109  104  123  102   91   99   77   95  135
 64  104   50  132  139   75  144  115   56
 86  100   66  129  139   95  137  131   52
 98  112  117  122  122   93   78   76  114
 78   72   79  102  110   78  133  135   73
102  125   83  120  119   87  106  107   81
-> 125

 97  133  115   90  103  107  112  107   85   98  123  106  138
112   62   86   88   60  116   89  106   65  140   86  110  132
117  106   86  122  105   60   88  138   76   75  117  140  128
 95  121   64  133  120   62   64   64   82  139  114   81  111
134   60   92  125   89   86   81   72  127  107  118  103  113
137  102  118   85   85   97  135   64  130  124   69  107  137
119   92   95  140  111  105   68  106  104   94   98   83   88
-> 92

 93  107   93  110  114  116  121   90  122   88   94  119
110   95   65   99  108  111   92   88  134   91   82   98
106  126   87   83  118  115  103  113  107  108  114   87
 96  120  115   96  135   67   86   85  111  117   92   91
 80   94   91  100  136   77   86  132   87   83  117  106
130   83  122  111   85   85  121  103  109   77  118   80
109  100  140   93   84  125   74  115   96   85   93  118
 96   97  101  115   87   87  101  103   66   98   68   55
-> 97

 94   80  128   92  115  102  115  143
 95  113  107   95  111  124  120   95
 90   80  125   87  114  103  120  149
 93  113  134  107  127  126  123   98
 86  102   89   75   63  106  109   97
 94   92  115   98  107  100  109  121
-> 92

 96   94  105  107  109   74   79  102   97   64   95
106  103   95   93   96  125  125   98  104  145  105
 95   96  104  106  105   78   79  102   97   63   96
 94   97  105  106  103   78   78  102   96   59   96
107  101   95   94   99  124  126   98  105  150  104
-> 101

107   70  103   69  120  120  113
106   99   87  123  126  116   65
 75  111   86  120   70   91  116
111  138   75   70   94  125   99
105   91   99   92   62  128  139
 97  119  110   79  106  105   82
 74  109  125  118  120   97  118
126   92   91   94  116   54  122
 82   78   55   94  122  108  109
 69  126  119   65  128   90  123
-> 126

101  106   86   88  114  103  107  115  122  114  125  115  112
 92  101   66   69  113   97  100  114  126  114  130  113  108
 90   93   80   82   97   91   92   97  102   97  103   97   95
 89   92   80   81   97   91   92   97  101   97  103   96   95
 89   93   78   79   98   91   93   98  104   98  105   98   96
 89   92   78   79   97   91   92   98  103   98  104   97   95
 89   92   80   82   97   91   92   97  101   97  103   96   95
109   99  139  135   85  103   99   84   70   84   66   85   91
110  107  117  116  103  109  107  103   99  104   98  103  104
 93  101   66   70  113   97  100  113  126  114  129  112  107
108  110  102  103  113  109  110  113  116  113  117  113  112
110   99  144  139   83  104  100   82   66   82   62   83   90
-> 99

108  124   92   84   86  109   65  106   85
 95  105   94   84   88  112   73   99   76
 88   84  144  100  115   88   77   82   56
 80  130   69   96   88  107   48  116   95
 95   95   95   84   89  115   85   96   76
115   74  106   85   92  115  134   87   91
 93   95   82   88   87  117   96  100   91
104   63  109   84   94  117  131   82   79
 63   60   86  113  107  107  130   92  106
 57  108   72  106   98  104   57  109   92
-> 108
---
[[134, 127, 154, 127, 134, 118, 101], [95, 121, 96, 108, 95, 101, 118], [102, 106, 100, 118, 102, 105, 131]] >> 102
[[109, 140, 93, 137], [60, 135, 98, 122], [129, 102, 141, 89]] >> 129
[[72, 106, 143, 96, 100, 91, 100], [78, 87, 90, 124, 142, 94, 95], [110, 57, 99, 92, 72, 116, 108]] >> 110
[[137, 137, 136, 59, 59, 60, 138], [131, 131, 130, 62, 62, 62, 131], [138, 137, 136, 60, 60, 61, 138]] >> 138
[[73, 104, 116, 118, 108, 63], [110, 67, 73, 52, 70, 105], [93, 89, 94, 94, 99, 94]] >> 93
[[153, 112, 63, 74], [145, 122, 84, 105], [149, 143, 94, 78]] >> 149
[[91, 91, 116, 57, 91, 122, 92], [89, 108, 98, 84, 109, 101, 96], [99, 100, 117, 95, 104, 133, 115]] >> 99
[[136, 69, 79, 96, 106], [100, 140, 99, 67, 107], [53, 122, 116, 105, 98]] >> 53
---
array([104,  87, 148, 126,  93,  89, 111]) --> 89

array([[122, 129,  65, 147],
       [ 88, 147,  92, 133],
       [ 77, 139, 105, 119]]) --> 105

array([118,  68, 124, 140,  56]) --> 140

array([135, 144,  71, 138]) --> 71

array([103,  96, 122,  54,  84,  89, 101]) --> 89

array([132, 153,  80, 147]) --> 80

array([ 92, 115, 117,  88,  58,  91, 121]) --> 91

array([ 59,  72, 141,  88, 150]) --> 88
---
| 102 | 148 | 156 |  88 | gives 156

|  68 |  65 | 121 | 103 |  87 |
| 123 |  94 | 108 |  83 | 152 |
|  98 | 124 | 104 | 130 |  76 |
gives 152

|  97 | 153 | 114 |  67 |  93 | gives 153

|  98 |  96 | 108 |  52 | gives 108

| 151 |  88 |  51 |  92 | gives 151

| 102 | 143 | 101 | 108 | 151 | gives 151
